[[140 120 123 128]
 [117 119 126 116]
 [147 148 135 125]
 [132 156 117 130]]
->
[[119 126]
 [148 135]]

[[112 147 150]
 [120 123 116]
 [122 133 132]]
->
[[123 116]
 [133 132]]

[[125 107 116 120]
 [129 113 121 114]
 [133 117 121 111]
 [129 132 140 120]
 [108 126 134 136]]
->
[[113 121]
 [117 121]]

[[149 141 141 133 131]
 [100 111 124 108 136]
 [126 144 141 139 142]]
->
[[111 124]
 [144 141]]

[[143 149 154]
 [137 144 140]
 [153 146 141]
 [135 128 141]
 [142 125 146]]
->
[[144 140]
 [146 141]]

[[144 113 125 137]
 [148 138 119 127]
 [130 149 120 136]
 [151 129 122 123]
 [149 115 125 127]]
->
[[138 119]
 [149 120]]

[[116 133 109 115]
 [140 135 151 122]
 [130 127 127 112]
 [135 156 138 111]
 [141 114 137 138]]
->
[[135 151]
 [127 127]]

[[136 138 105 109]
 [119 108 121 124]
 [123 144 121 129]
 [133 110 145 117]
 [156 146 127 120]]
->
[[108 121]
 [144 121]]

[[116 133 128]
 [138 151 126]
 [133 126 129]
 [135 137 137]]
->
[[151 126]
 [126 129]]
---
[[140 134 125]
 [134 129 106]
 [119 114 132]
 [115 117 142]
 [118 131 136]
 [127 125 121]
 [156 120 138]
 [157 116 137]
 [130 141 149]
 [125 137 139]]
->
[[125 134 140]
 [106 129 134]
 [132 114 119]
 [142 117 115]
 [136 131 118]
 [121 125 127]
 [138 120 156]
 [137 116 157]
 [149 141 130]
 [139 137 125]]

[[154 139 145 130 116 143 118 132 130 152 152]
 [132 127 146 123 123 127 110 120 126 126 120]
 [137 131 153 124 124 128 113 119 126 128 124]]
->
[[152 152 130 132 118 143 116 130 145 139 154]
 [120 126 126 120 110 127 123 123 146 127 132]
 [124 128 126 119 113 128 124 124 153 131 137]]

[[137 131 120 127 127 137 149 124 126 130 123]
 [128 129 129 114 125 121 121 148 132 131 141]
 [123 116 123 124 127 135 134 133 145 134 121]]
->
[[123 130 126 124 149 137 127 127 120 131 137]
 [141 131 132 148 121 121 125 114 129 129 128]
 [121 134 145 133 134 135 127 124 123 116 123]]

[[117 127 119 136 136 152]
 [125 132 130 129 134 138]
 [125 139 122 150 139 145]
 [110 124 117 136 126 152]]
->
[[152 136 136 119 127 117]
 [138 134 129 130 132 125]
 [145 139 150 122 139 125]
 [152 126 136 117 124 110]]

[[142 117 120]
 [151 121 141]]
->
[[120 117 142]
 [141 121 151]]

[[126 124 130 148 117 118 117 148 140 144 124 121 119]
 [128 132 114 120 120 120 137 115 122 120 140 133 145]
 [139 135 126 139 111 150 138 129 134 140 143 145 114]
 [127 122 139 146 123 141 118 144 140 145 124 126 116]
 [120 125 115 134 121 112 122 131 133 134 130 119 137]
 [133 125 119 131 126 103 129 126 129 133 130 130 100]
 [121 125 130 141 143 108 117 143 144 138 120 111 147]]
->
[[119 121 124 144 140 148 117 118 117 148 130 124 126]
 [145 133 140 120 122 115 137 120 120 120 114 132 128]
 [114 145 143 140 134 129 138 150 111 139 126 135 139]
 [116 126 124 145 140 144 118 141 123 146 139 122 127]
 [137 119 130 134 133 131 122 112 121 134 115 125 120]
 [100 130 130 133 129 126 129 103 126 131 119 125 133]
 [147 111 120 138 144 143 117 108 143 141 130 125 121]]

[[120 125 100 156 125 106 144 109 118 132 115 118]
 [115 102 146 134 151 139 148 127 121 135 141 117]
 [120 129 136 117 108 111 142 156 124 116 131 128]
 [132 130 137 136 148 140 131 136 121 121 127 120]
 [109 125 112 121 111 119 133 142 151 145 139 122]
 [142 132 147 148 120 114 114 102 142 106 118 148]
 [138 141 120 127 144 112 130 142 101 115 116 115]
 [123 105 129 106 132 134 101 113 118 123 137 127]]
->
[[118 115 132 118 109 144 106 125 156 100 125 120]
 [117 141 135 121 127 148 139 151 134 146 102 115]
 [128 131 116 124 156 142 111 108 117 136 129 120]
 [120 127 121 121 136 131 140 148 136 137 130 132]
 [122 139 145 151 142 133 119 111 121 112 125 109]
 [148 118 106 142 102 114 114 120 148 147 132 142]
 [115 116 115 101 142 130 112 144 127 120 141 138]
 [127 137 123 118 113 101 134 132 106 129 105 123]]
